Every row comes from one small tree of marks. The marks that hang from a mark follow it in brackets, in alphabetical order. Every link used is in the known rows. Which tree was each row made from?
Each row is shifted at random along 5 fixed directions that mean nothing.
Known rows
sadi(tetu(nopu soteb)): [ -32   36   67  -12    6   58  -13   72   74   90   26  -19  183  -31
 -159   83    8   25  -18 -135   37 -137   -9   30  103  -60  109  -83
   10  483  120 -101  -47 -104  -74 -138   -9  -76  -94  -52  -14 -152
  157 -154   72  172   90  114 -274 -174 -191  146  -20  -54   77   -2
 -112 -122 -109    7  -24  -10 -236   71]
soteb(nufun sadi(tetu)): [  50    8   17 -220  201   10  -39   28  114  196  -91    6  109  -40
 -108   46  -84    4 -140  152  -47  -76 -112  299  237 -166  144   80
  -95  253  -67 -101    0  -88   25 -187   73    4   69  -96  -95 -143
   28 -103 -102  175  162  145 -246 -124 -105  -64 -205  -86  248   49
 -120  -15 -203   77  139   -8 -200   37]
tetu(lapeb(givaf(zoges(sadi)) nubo) nopu(tunug tuve)): [  30   69   79 -192  150  -22  160   16  -33  334   99   -9  -87  331
 -241   16  -36  109  -67   91    5  -96 -200   86  -76  185 -141   47
    4 -147    5  107  -70 -189   61   59  -39  -16 -155  -53   51 -140
  -98 -151  -24   41  270   21    6  -61  -67  -14   -4  -50  317  316
 -247 -106 -144  -84   40   -8 -206 -105]
zoges(givaf(damop mola(soteb) tuve(nopu nufun)) sadi): [ 449 -105   77 -132 -166  192   91 -194 -267   94   77  -26  111   38
    9  -39 -333  180 -102  150  -95  -30  -25   27  -62   65  423  237
  -94 -246   74   89   11  338  263  122 -189   -1  -75 -117   -3  -98
  -16 -161 -121   92  187   30  386  392  168  344   87   96  221   73
   29  103 -484  -75  115  110 -141 -584]
tuve(nopu(tunug(sadi)) nufun): [  84  -62  183 -190  259 -219  205  -26    2  292  -15   22  -12 -173
  -12 -122 -208  141 -252  194  147 -299  -61  254   14  188  134  181
  -23   70  -70   56  138  -10  134   38  -32  -62  -40  -42   72  -34
    2  -49   30  207  239  -33  -44   98 -109  117 -141 -205  441   98
  -50 -285 -177  -64  124 -112  -99 -469]
foto(buzis(tetu) tuve): [ 166  -85  109   54   49    0  -47  -21 -169  -11  108   13   78 -122
  144   48 -116   10 -170 -140  193    2   75 -165 -135  257   87  193
   35 -110   63  187  -17  157  253   47   13  223  -26  -52  108  -52
   64  222    6  -56  -51  -12    2  162  131  283   57 -134   15 -189
   36 -304   39  -20  -10  -11   82 -402]
tetu(lapeb(givaf) nopu(tunug(sadi) tuve(nufun)) soteb): [ -49 -139  309   62   77   24  176  -78    1   55 -141  -20   99 -129
 -102   38  -19  -55 -190  -61  170 -347   87  -10 -145  341 -264   24
  190  -17 -215   14 -139  -73   98  131 -200 -298  -11  -42  105  -58
  -19   73   42  -50   76 -231   88 -182 -140   97  135    2  191  115
   -5 -406 -139 -184   60    0  -54 -381]
buzis(lapeb(givaf(mola(tuve))) nufun tetu): [ 234   98   16  -81   88   89 -204  -38  -96  168  130  122   67   44
  129 -166   47  -69 -277  261  132  130   31  -43  -53  224 -169  114
 -208 -165   71   -7   -2   60  218  -10   91  361  136  147   93 -102
 -208  289 -198  -83 -252 -118   48  -29  269  165   16  -54   25   71
  145 -161   48   42   31 -102   26 -495]
zoges(givaf(tuve(nufun(tetu tunug))) lapeb sadi(soteb)): [ 334 -103 -117  -53 -187  149 -300 -218  -22    3  -18  237  210 -103
  156 -186 -263   20 -218  197 -119  -89  -72   25  -25 -139  134   51
  176  -25  -46  -73  -76   85  405   90   78   -5   -1   -3  -66    1
   46  193 -171 -184  -57  -30  238   55  206  127   41   22    2  -78
   94   67  -71   26   56   11  -93 -364]
lapeb(givaf(mola zoges(sadi)) nubo): [ 183  -30   -1   39 -294  185  218    5 -197 -168  -36  -49   25   87
  -58   -2   -2   60  260 -155 -336    2  -86 -181   18    5   69   23
   58  -65   34  -35 -120   58   20  355 -143   25 -130 -103 -202  -30
  110 -132   36   43  261  -14  400   77  149  -44   91   84 -224  -35
 -107  174 -156    0 -130  219 -235  202]
tunug(sadi(soteb(nufun(givaf(mola) tuve)) tetu(nopu))): [  94  -28    2 -254   65   36 -165   71  189  294 -132  157  317 -126
   30   61  -27   37 -219  275  -15  -41 -136  306  266  -50  187   17
 -232  511   81 -157   87 -194   13 -240   19  125  207   90    1 -327
  115  -70  -88   72    8  211 -256 -350 -305  137 -131  -11  250  259
    6  -37 -216   85  190 -115 -204 -145]
foto(buzis(lapeb) givaf tuve(nopu nufun)): [ 161   27  140  168   59   98 -135  119  -14 -129   29  -49  198 -253
  117  173   65  138  -75 -107  264   46  264  -83  264  131  204  255
 -288  270   53 -100   43  212   31 -118  -24  374   73 -146   29 -185
   63   77 -165   84  -29   56 -188   -8 -127  320  -51   26  -49  -51
  -21 -183  -94  132   72 -122  143 -197]
tunug(sadi(soteb(nufun(tuve)) tetu(lapeb))): [-131 -135  195 -483  148  -18  372  -33  -42  334 -256   46  -10  -94
 -261   91 -274   99 -251   28  -39  -85 -280  242  157  157 -123  -61
   19   13 -118   82  208 -260  108   85 -141  -49  176   -6   63 -263
  107 -165  193  214  500   17 -220  -50 -227 -125 -225 -150  227  299
 -217 -345 -349  -50   91  -19 -192   64]
nopu(tunug(sadi(soteb tetu)) tuve): [ -12 -262   82   -1  -53 -231  131   92   71  -69 -130  145  385 -412
  140 -118 -188  -57   32   45   37 -224   72 -113  -64  105  246  -10
  216  484  -66  -58  101 -204  113  118   28  -62   -1  -43 -109  -58
  231   88  140   88  185    3  -28 -186 -148  102  -50 -140   -3 -140
   94 -244   35   -7  -50   -1 -222  -78]
tunug(sadi(soteb(nufun(tetu)))): [   9  -72 -100  -89  128 -218 -156  -48  230   61 -197  367  140 -334
  242 -228   55  -48 -227  384  -36 -193 -119  161  198  -39 -157  -10
  -27  253  -25 -229  213 -174   61  -93   67   75  234  176  -78  -22
  120  301   21  -51 -262  -79 -179 -346  -82  -63 -147 -128    4  -41
  282  -80  173   75   12 -178   -7  -71]
tuve(nopu nufun(givaf(damop) sadi tetu(lapeb))): [ -11  -87   11  131  103 -100  -31 -135   69 -273 -205   12   -4 -210
  -71  -55 -116  -49   62  -34   11 -272  193  111  172  252 -222  -51
 -108   14 -160 -215   34   24   84   96 -153  -52   66  -33   27   -9
  -34  152    3   29   68 -161  -24   13 -115   66 -126  161 -117  -94
   30 -255  -48  -80  118   94  169  -63]
soteb(sadi(tetu(lapeb))): [ -56  -78  -64   34   65 -163   40   22   52 -120  -97  120  149 -198
  -22  -81    1  -75   39   48  -87 -110    7 -101   27    4   -5  -35
   33  173  -36 -139  134 -142   77   45   60   34   41   -4 -176   -5
  144  158   -4   25  123  -27  -88 -162  -15  -22  -96 -107 -136 -159
   95 -124  153   43 -112   73 -137  144]
nubo(tetu(nopu(tunug) soteb(sadi))): [ -35   29  128  -44  232  -51  -75  -96  162  284  -36  -15   69   41
 -153  -22    6  -20 -232   91  162 -378  -77  169  -31   18 -130   27
   67  154   -9  -16 -166  -93   23 -116    9 -217  -81  -49   99  -75
   80  -26   73   80  -68  -29 -273 -142  -98   82    7  -44  380    4
  -35 -262  -51  -98  152  -85 -178 -255]
zoges(givaf lapeb(nubo) sadi(tetu(nopu))): [ 139  348 -171 -227  321  314 -471  -25  175  418   74  138 -131  623
 -260  130  211   73 -224  281  -58   15 -294  391  225 -448 -178 -153
 -151   30   58 -154  -98  -90  -28 -404  275   84  -12  -46   89 -123
 -130 -202 -182   10 -134  237 -412 -164  -10 -185 -207  -27  257  362
 -240  199  -23   99  204 -108 -240  139]
givaf(damop tuve(nopu) zoges(lapeb(nubo) sadi(tetu))): [ 227   50  -85   64   52   -1  -54 -169  103 -327 -198   69  -61  -11
 -164  -55  -54   12  207  -78 -158 -354  -22  111  176 -238 -182 -187
  -40  -48   -1 -273   58  137   48   77 -104   57   -7  -63 -119   35
  170   10  104  133   86   -5  -49    8   89   -9 -126  103 -317 -141
   47  102   -2  124  -80   44  -88  316]
nopu(tunug(sadi(tetu)) tuve(nufun(givaf))): [-211 -288  323 -272   15 -291  634  188  -86   21 -241  -54  105 -333
 -161  -91 -364  124  112 -162   -5 -291   19   66  151  432  203   38
   41  344  -91   -2  312 -328   25  322 -330  -59   18 -120  -68 -361
  169 -235  342  442  874  -69  -51   34 -329  -53 -216 -158  130  171
 -202 -401 -397  -82   29  139 -267  179]
sadi(soteb tetu(lapeb(givaf))): [-220   19   37 -222   23  100   72   30   49  230 -197   21    0   86
 -298  118   79   25   -6   -8  -85   23 -148   41  216  -26 -181 -169
  -84  175   -5 -110  153 -232  -97  -55  -14    5   67    2   31 -230
   74 -188  146  199  186   82 -329 -156 -213 -121 -112   -7  -51  234
 -175  -95 -220   -4   17  -24 -137  320]
mola(foto(givaf(zoges) tuve) soteb(nufun sadi)): [ 110 -117  146  -64   61   10  128  -15   50  -11 -269  -33  112 -208
   -2  -39  -76  129  -99  160  -40  -47   38   42  379   82  139  310
 -259   39   80 -163   61  173   49  -41 -292  154  238  -85 -144 -264
  144  -36   28  198   48  -51 -144  -36 -106  134  -62  196   47  -57
   48   -7 -408   28  241  -62   78  -18]
givaf(damop tuve(nopu(tunug)) zoges(sadi)): [ 329   10  -76   71  100  -53 -231 -228  153 -160 -112    2   28    7
   -8  -73  -73    5    8  198   76 -312   34  171  -32 -123  -37   34
   -7 -234  -73 -116 -125  258  148  -38  -93 -100  -62  -47   -5  169
   31  111  -87  -72 -261   20  144  125   80  199    4  214   93 -110
  193  163  -59   41  129  -42   58 -306]
nubo(tetu(lapeb(givaf) nopu soteb)): [-229  162  171 -126   49  217  111    1   16  325   23  -82  -54  261
 -393  177  132   96  -84 -158   49  -73 -114   53  138   97 -251  -49
 -109  188   91  -57  -61 -229 -183  -80  -79  -79  -62  -58  119 -243
    9 -277   84  182  151   -5 -351 -193 -246   11   49    9  175  285
 -306 -163 -234  -59   14   -3 -172  145]
soteb(nufun sadi(tetu(lapeb nopu(tunug tuve)))): [ -17   -2  204 -266  430   12   46  -60  160  278 -252 -151   17   76
 -349  182 -152  -67 -207    4  189 -344  -43  424  174   -4 -195  -90
   10   44 -247  -11 -156  -93   34 -215 -131 -224   67 -157  130 -221
   -5 -182   -1  177  275   70 -392 -152 -236  -77 -202    4  412  213
 -221 -326 -291  -48  319  -42 -163  -51]
tunug(sadi(soteb(nufun(givaf)) tetu(nopu(tuve)))): [ 121 -314  108   11  -52   61   48 -116  -55 -122 -197   12  263 -282
   77   -7 -230 -166 -191 -147  -85 -233   14  -49 -224  204   -5   14
  343  -23 -262  165 -135   37  315  259 -123 -253   27  -76    6  -49
  175  166   52 -132  146  -95  322    4   26  169   17   14    2 -146
    1 -441  -99 -148   76   86 -128 -341]
nufun(givaf sadi(soteb) tunug): [  68 -253 -125 -285  -71 -279  105 -209  -22  221   25  188   10 -154
  140 -318 -395   38 -210  276 -171    8 -234  -30 -285  348   87  201
  152 -307   -2  285  152 -111  366  361  -48    0   22  123   16  -67
   29  198   64 -136  133  -76  360  251   93   58  -18   11  235   69
   96 -250 -134 -173   60   15    7 -473]
foto(givaf tuve(nopu nufun(tetu))): [  59 -105  143   12  114 -189  167  -22  -96  -22  -78  -38  -45 -222
   43  -41 -190  127  -62 -111  144 -219  143   70  135  336    5  133
 -138   -8   20  -49  190   55  188   55 -223  120   96   54   66 -200
   78   65   73  166  178 -101  -44  148  -98  234  -95  -18   47   -3
   54 -334 -162  -67  111  -79   94 -270]
sadi(tetu(lapeb nopu)): [ -85  -24  -25   92  -12 -136  104   68   20 -222  -76   31  129 -209
  -87  -37    2  -76  157 -269  -43 -205   92 -173   68   91  -89 -211
   48  312   29 -157  134 -131  -25   70 -136    3  -26  -14  -91 -121
  252   31  109  108  233  -47 -136 -208 -124  109  -43  -88 -274 -123
   27 -239  155   53 -213   81 -143  281]
nufun(givaf(damop) sadi(soteb) tetu tuve): [  -9 -205  -31 -109  -85   46 -143 -100   27  -46 -115   12  146   14
  -36   52 -267   -8   13   76  -62   90  -38  146   54  197   34   -9
  -69   35  -72    8 -107 -139  180   23   -3   -2   87   20   77 -123
 -100   -1   -1  -81   57   73   28   63 -117   52  -75  246   91   91
  -84  -60 -246 -124  242  101   73 -111]
tetu(lapeb(givaf(damop tuve)) soteb(nufun sadi)): [  63   56  113 -300  188  215  -36 -205  -36  399    1   19  -95  294
 -275  144  -31   66 -308  309   41  102 -250  313   15   54 -154  239
 -201 -360  -87   64  -68   -5   87 -174   30  -59   95    0   92 -112
 -322 -100 -196  -11  -39  -10  -44   -5  -32  -32   17   73  450  356
 -111   50 -431  -59  190  -20   -1 -349]
tunug(sadi(soteb tetu(lapeb))): [ -10  -65   67   17   72  296  -99 -165   -6  -35 -243  -21  108   26
 -214  217  -10 -149 -204  -96   46 -117  -41    0 -100  -92 -261 -148
  304 -112 -259   50 -258   58  137   58   89 -305    4 -139   75  186
   52   67   47 -169  -73  -21  -21   -6  -12  -45  -45   92   -6 -111
 -127 -258  -13 -105  144   56  -56 -103]
soteb(nufun(givaf sadi tetu(lapeb) tuve)): [ -38 -209  -31 -270   67 -214  182  -94  -68  183  -15  183  -14 -114
   65 -167 -355   39 -204  214  -41   69 -124  161  -18  444 -105  131
  -95 -178  -54   70  176 -283  315  124  -87  144  181  165   29 -177
  -86  216  -32 -117  283 -137  106   13  -44   -9  -93  -67  158  150
   15 -272 -100  -87   99   85   82 -250]
buzis(lapeb nufun tetu(soteb)): [  49   97  153  -94  -51  134  -16  140  -44    1  164   41  225 -196
  -87  -44  -51   26 -120  -50  104   66  100 -115  143  127   61   40
  -61  475  100  -75  -84  -63   41   89   95  189  -34 -119  -60 -131
  -43    5  -65  224  108  -65 -224 -134   11  104  -66 -132   27  -61
 -172 -223  -78   82 -142  -22 -214   13]
tetu(lapeb(givaf) nopu soteb(sadi)): [-117   78   36   31   74   25 -122   34  213   57  -54   97  138   -7
 -104   37  303    7  -20  120  -24  -98  -18    9  184   -4 -167  -17
 -153  331   42 -238    1 -180 -156 -148  -15   -7   76   28  -77 -169
   40   -6 -108   23 -162    2 -273 -444 -215    2   53   30   55  161
   53   12  -14   41  -63  -62 -132  118]
soteb(nufun(givaf(zoges) tunug) sadi(tetu(nopu))): [ 117  -72  -94 -257  216 -241  -16  -75  189  169 -146   50   27 -113
  -93 -216 -229  -25 -178  208 -164 -270 -188  280  147   75   -7  119
  -41    5  -34  -23   60 -110  197   14 -178    9   54   52 -112 -241
  112   59  -41  101  200   15   20  -57  -91   51 -198   24  246   84
   22 -141 -211  -15  165  -23 -136 -104]
foto(buzis(nufun) givaf(damop zoges) tuve): [ 206   -8   31 -114   96    5   15  -89 -147   52   30    3 -162   20
    7   23 -130  168 -264  118   40  107 -136  -69  -62  304   12  367
 -199 -637   59  207  147  253  247   96 -250  249   90   27   72 -140
  -96  163  -39  -14   12  -95  251  305  111  255  -47   61  146   75
   38 -121 -280  -37  147  -57  239 -375]
nufun(givaf sadi(soteb) tetu(nopu) tunug tuve): [ -76 -170  -68 -203 -133 -281  -50  120  287  -24  -97  101  381 -324
   71 -112 -312  103  174  -31  -74 -120   29  168  411  179  264 -102
 -171  889  194 -238   98 -425  -15  -28 -150  188  111   72  -56 -458
  252 -162   66  148  273  215 -344 -326 -447  151 -141  118   69  185
  -48  -87 -193   60   80    3 -172  195]
lapeb(givaf(zoges) nubo(tetu)): [  98    5 -127  403  -78  143 -195 -131  -31 -193  -32   28  -42  127
   61  -62  204 -214   30  -89 -164 -178   60 -189 -177  -61 -391  -12
  170 -234  -60  -90 -277  107  106  143  117  -44 -108   57  -55  230
  -13  279  -21 -292 -343 -211  317  -67  308   20  179  110 -373 -294
  111  -15  312  -84  -62  105   72  -64]
buzis(lapeb(givaf(damop zoges(sadi)) nubo) nufun(tetu)): [ 216   28 -123  150 -127   83 -140  -13  -93 -396   44   88   47  -44
   46 -205   19  -96   99  -31 -259   -4  -12 -194   22   86 -239  -12
   40 -101  -76 -140 -125   22  192  287   23  137  -96  -41 -174   99
  -91  225 -110  -80    3 -205  358    2  331    0  -54   43 -321 -214
    4  -15  154   34 -180  148  -64   99]
givaf(damop mola(foto(buzis(nufun))) tuve zoges(lapeb)): [ 383   65  113    4  -36  435 -111 -250 -125  -77 -215  -87    6  126
 -168  166 -107   62 -119  -10   50   18  -32   49   66  -80  -22  135
 -225 -497   40  -10 -170  482  101  -36 -242  134  107  -77  117  -36
  -88  -21  -17  -29  -46  -19  143  179  180  202   82  293  -92  -16
  -16  141 -393   76  312   36  240 -219]
givaf(mola(foto(buzis)) tuve(nufun(tunug(sadi))) zoges): [ 507 -129   72  112 -219  176   23 -140 -200    1   -4   52  382 -244
  196  -19 -296  117 -226   69   75  -31   32 -110  -99   72  496  445
  -18  -14  175   50 -164  376  290   92  -61  172  -57  -44  -71   80
   94  155 -142 -191   -9   46  405  148  156  491  174   90   64 -237
  116   52 -231   59  192   62   67 -750]
zoges(lapeb(givaf(damop mola) nubo(tetu))): [ 158   49  -50  164  -59  229  -82 -231 -216 -110   -5   12 -220  245
  -79  -26   17 -160   68 -120 -187  -49  -79 -109 -215   28 -357  -58
   44 -522  -96   26 -136  135  135  189   27   11  -33   28   63   90
 -140   92   28  -93  -25 -236  333  121  346  -63  125   69 -260  -74
    0  -52   79  -95  -46  133   60  -56]
nubo(tetu(lapeb(givaf(damop)) nopu soteb)): [-195   62  146  -89   23   62  218  -94  -79  125  -36  -69 -172  163
 -348   41   37   36   -1 -210  -54 -159 -134  -56   -4  269 -372  -69
  -47 -140   14    8   61 -163  -81  114 -233 -114  -52   -4  106 -214
   17 -160  182  191  220 -166  -98  -48 -111   29   54   15   34  208
 -160 -258 -193 -125  -91   53  -89  117]
nubo(tetu(lapeb nopu soteb(sadi))): [ -79  -40  -28  138  -73 -264   76   44   72  -29  127  259  280 -356
  108 -238   59    1  -36   71  -73 -208    3 -277  -49  168   59   91
   -4  452  182 -168  191 -245   35  101   45   88  -35   71 -206 -105
  245  249   -9   38   33 -147 -103 -374  -59  205   89 -229  -78 -204
  176 -228  278   39 -322   -1 -222  -22]

Which tree is each row?
[ 119  -75 -228  200   74 -321 -271  -37  254 -183   10  257  297 -319
  294 -268   21 -149   11  186   30 -305  125  -77  -86  -27   56  -58
   90  390   37 -238   51  -90  114  -58  111   19   -1   69 -134  107
  218  359  -59 -138 -281  -12  -35 -279    6  179  -19  -68  -85 -311
  362 -111  399   84 -105  -17  -69 -204]	nufun(sadi(tetu(nopu(tunug))))
[-147  -24  146   58   69  192   94 -119   -2  -66 -268 -113  -51   27
 -342  204    9 -127  -43 -269   86 -205   58  -11   10    3 -408 -250
  197  -80 -167  -55 -162   11   -2   32 -137 -291    0  -73  104   26
   82  -15  205    5   61 -123 -179  -24  -78  -89    0   95 -151  -62
 -102 -300  -81 -122   76   87   -7  169]	sadi(tetu(lapeb soteb))
[  61 -149  -29  102 -233 -192  180   -5  -46 -512 -132   70  131 -396
  138 -111 -152   82  327 -149  -95 -139  197 -149  193  188  198   80
 -162  197   56 -271  257   52  -28  257 -286  147  122  -49 -239 -135
  151    8   50  159  257  -98  162  -21  -86  131  -43  130 -310 -112
  188   66 -138  128 -180  149   17  196]	foto(givaf(damop tuve(nufun(sadi))))
[ -72  -10  184  -94  169 -144   51  -27  183  185 -145   78  118 -120
 -128  -49  100   58 -114  168  151 -360   -3  176  185  136 -152   36
 -171  284   23 -227   94 -159  -62 -111 -151  -65   78   37    7 -259
   35  -45    6  136   44  -63 -296 -358 -254   69   36  -33  252  221
  102 -141 -180   15   25  -83 -138 -142]	tetu(lapeb(givaf(tuve(nufun))) nopu(tunug) soteb(sadi))
[ 261 -159 -180 -133   49 -378    0 -176    5   77  178  243  130 -316
  300 -402 -451  -24 -215  156  -68 -196 -112   63 -162  272  133  180
  153   39   34   88   57 -106  392  139  -32   56  -33  118  -72   -4
   97  304 -101 -122   77 -101  260   21  123  233  -41 -168  230 -163
  184 -272  114  -32  -51   -1  -56 -561]	soteb(nufun(sadi tetu(nopu) tunug))
[ 168 -223  233  347  -14   32   35 -154    3 -277 -210 -161  155 -370
  154  -23 -144 -109  -91 -173  155 -366  363  -49   58   84   -5    6
  106   25 -123  -84 -164  397  133   50 -246 -164   38  -86   86   29
  153  159   72  -64 -134 -181   49  100   78  312  147  132 -184 -365
  151 -319  -71 -139  125    7  169 -428]	mola(soteb tuve(nopu nufun))
[ -26   14   74  155 -122  212   68  -47 -184 -167   22  -72  -68  142
 -207  144   68  -77  151 -240 -119   58   -5 -174  -75  126 -234  -36
   57 -127  -82   -1 -170   32  -29  158  -18 -113 -115  -79    6   11
 -147  -97   19  -28   72 -167  152  -14   54  -24  140   75 -183    7
 -146  -81  -68 -109 -147  181  -12  116]	tetu(lapeb(givaf(damop) nubo) soteb)
[ 479  -73 -230  118 -118  -13 -293 -231  -12  -64  203   66  257   -9
  188 -176 -323  -11  -42  347  -56  119   32  -31 -222  135  419  366
  -88 -212   92   88 -208  260  332   53   43  141  -68   43  -70  107
 -141  266 -347 -297 -279   54  514  243  123  442  117  314  171 -141
  177  161  -95  -51  195   74  150 -770]	nufun(givaf(damop mola(tuve(nopu)) zoges) sadi tunug)
[ -31  257  203  -66  293  390 -320   31  174  171  -78 -123   28  236
 -335  357  244   19 -203 -145  381  -68   53  204  362 -116 -307 -134
 -160  308   27  -92 -326   64 -223 -358   52  102   -8 -209  240 -153
  -32 -181   19  140 -207  157 -717 -204 -214   -8 -115   94  164  165
 -287 -166 -163   69  234 -170  -27  130]	foto(buzis(lapeb tetu(nopu soteb)))
[  71 -138  -85  -57 -110  -23   12  -70  -23 -176   -3   30  191 -229
    1  -84 -393  -62   45 -123  -79    7   73   23  104  229   98   82
  100  222 -111  -42 -162 -123  205  193  -89  -27  -19 -119 -101  -68
   20   56 -114  -84  287  -76  142    2 -102   66  -54   97   19 -120
 -149 -175 -114  -12   49  226  -16  -51]	soteb(nufun(givaf sadi tetu(lapeb) tunug))
[-201  -14    0 -190    6 -109  142   78   72  138 -162  130   94 -157
 -182   -9   -9   38   20   29  -67  -51 -111  -35  220   -9  -46 -172
  -68  344   82 -149  294 -253  -78  -14  -13   75   73   33  -54 -226
  189  -73  190  243  247   52 -380 -210 -228  -62 -152 -121 -116   88
  -62 -157  -64   51 -102  -49 -164  360]	sadi(soteb tetu(lapeb))
[ 147   58  -38  226   -9   81  -77 -141 -156 -240  -22  -22 -103  129
  -30  -87  130 -210  139 -194 -103 -160   34 -189 -158  162 -474 -135
   -8 -341  -60  -18 -108  101   54  192  -57   79  -45   47   65   10
  -58  137   47  -67  -85 -243  264   10  295   38   89   96 -335  -71
  125 -200  222  -63 -135   84   20  -32]	buzis(lapeb(givaf(damop mola) nubo(tetu(nopu))))
[  81 -224   73 -227  109 -276  186 -115  -27  170 -174   42   53 -312
    8 -219 -321  -79 -199  -23  -45 -391 -152   64 -116  212  -48  -68
  226  -36 -129  143  139  -35  277  175 -223 -185  -23   21   53 -206
  256   58  236  182  316 -109   67   42    9  143  -78 -203  142  -69
   68 -500 -126 -104  -14  -49 -177 -264]	sadi(soteb(nufun) tetu(nopu(tunug)))
[ -81  -46  -24   83  -45 -164   21  -44   91 -148  -99   99  104 -262
  -54 -107 -151  -73   66 -139   60 -202   91  -63  139  122 -199 -152
  122  329   33 -199  -30 -180   34   36 -115  -53   -9   79  -24  -37
  134  112  124  -13   21 -152 -186 -191 -142   40    3   14 -160 -125
   75 -206  100  -33  -57   27    7  120]	nufun(tetu(lapeb soteb) tunug)
[ 195  -55 -150 -118 -114 -118  109  -45 -203  -66   -4  192   66   13
   54 -201 -138   62   98  193 -228   91 -145 -191  -43  165  154   19
 -111 -257   86  -64  357  -27  189  134 -190  197   62   93 -133 -204
   89  115  -30   31  210  -50  265  114  118  143  -38  -56 -169   85
  217   56  -37   47 -146  144 -134  -55]	zoges(givaf(damop mola(tuve)) sadi(tetu(lapeb)))
[ -51  -34  176 -526  203  -82  298  -29   17  429  -77 -104 -155  169
 -247   99 -372  204 -189   18   79  -33 -272  412  121  162  -13   28
  -51  -77    4  190   59 -242   57  -14 -164    8   96   42  189 -239
  -45 -351  119  154  421  145 -183  134 -231  -92 -194   -9  504  509
 -259 -140 -423  -82  259  -62 -109 -119]	nufun(tunug(sadi) tuve)
[  36   66    4  114  -68   66  -13   38 -100  193  263   86  111   68
   -1    4  -11   14  -89  -22   -9    0  -67  -83 -109  -24  111  126
   45  287  180   16 -121  -81   28   -5  283   43 -189  -17  -16   24
  -28  -11   -5  -17   -6  -19  -65  -79   83  111   94 -174   66 -135
 -137 -114  122  -44 -107   41 -180 -150]	lapeb(nubo(tetu(soteb)))
[ -17   26   40   71  195  -83 -162    2  166  236   36  110  207  -22
  -83   29   26  -96 -202  143  274 -212   66   51 -103   45  -95  -67
   53  292   28  -94  -79 -154   60 -273  110  -99  -48   67  104  -45
   12  139  -29  -61 -174   -3 -305 -300 -172  189   41  -73  192   16
   68 -267  110  -58   84 -121  -77 -295]	sadi(tetu(lapeb nopu(tunug tuve) soteb))
[  53  -67    5 -351  187 -184   48 -159  165  466  -90  101  -14  -69
 -150 -190 -357  200 -311  373   -6 -228 -190  391  223  173   52  175
 -134   83   72    0   96 -128  200   10  -47   44   10   73   69 -170
  -25   -9   43  168  157   70 -161  119 -206   77 -234   67  448  204
 -131 -191 -397 -129  348 -154   -9 -383]	tuve(nopu nufun(givaf(zoges) sadi(soteb) tetu tunug))
[ 121  -88   10 -244  -40 -150   13   85  -40  295  178  120  301 -235
   82 -164 -313   96 -146  142   -4  -16 -155   81   87  118  445  160
   -8  519  100   55   44 -172  164  -48   78   54 -125  -54  -67 -238
   82 -104  -54  217  290  102  -93 -109 -150  246  -63 -240  365   -9
 -145 -150 -181   31  -28  -67 -267 -262]	sadi(soteb(nufun(tetu(nopu(tunug)))))
[ -20 -132  214  -36  -27  -24  227  112  -35   82 -135  -26  182 -186
   99   11  -76  202  -32  -43  106   92   27  -96  349  146  324  196
 -288  311  268  -77  227   96 -132 -136 -243  309  117  -67   57 -357
  227 -167  230  195  181   83 -391  -19 -143  242   17  -34  -75  -25
  -40 -108 -298   60  128  -34   85   -1]	mola(foto(buzis) soteb tuve)
[ -36  -35   -1 -170   80 -181   33    9  111  215  -33  235  161 -131
   37 -102   56  110  -56  282   67  -65  -73   54  106  105   24   77
 -186  301   87 -148  290 -218  -10  -54   59  164  106   95  -16 -147
   59   -7  -19   66   -1   35 -200 -258 -217   98  -15 -115  126  217
  115  -29  -36   98  -69 -117 -103 -140]	tetu(lapeb(givaf(tuve(nopu(tunug(sadi(soteb)))))))
[ -96   53    8 -318  174  -20  -24  -66  117  292  -95   75    3  119
 -248    6 -102   69 -152   21   25 -132 -240  224  213  120 -244 -102
    1  206   12  -36   -3 -315    8  -71  -59  -38   20   37  113 -192
   29 -182   64   74  133   75 -305 -178 -282  -21 -156   14  300  335
 -194 -187 -181  -51  140  -91 -152  -18]	nufun(tetu(lapeb(givaf) nopu) tunug(sadi(soteb)))
[  45 -187  -27  -24 -232   31    8   -3  -11 -172   36   34  341  -88
  -93  -56 -285   70  170   -8 -180   25  -10 -109   48  230  325  103
    1  305   60   14 -112 -136  115  183  -66   13 -114 -134 -162 -153
   22  -47  -17   89  261   94  148  -10 -194  199  -44  226   46  -52
 -186    1 -282  -76   55  138 -132   36]	nufun(givaf(damop zoges) sadi(soteb) tetu(nopu(tuve)))
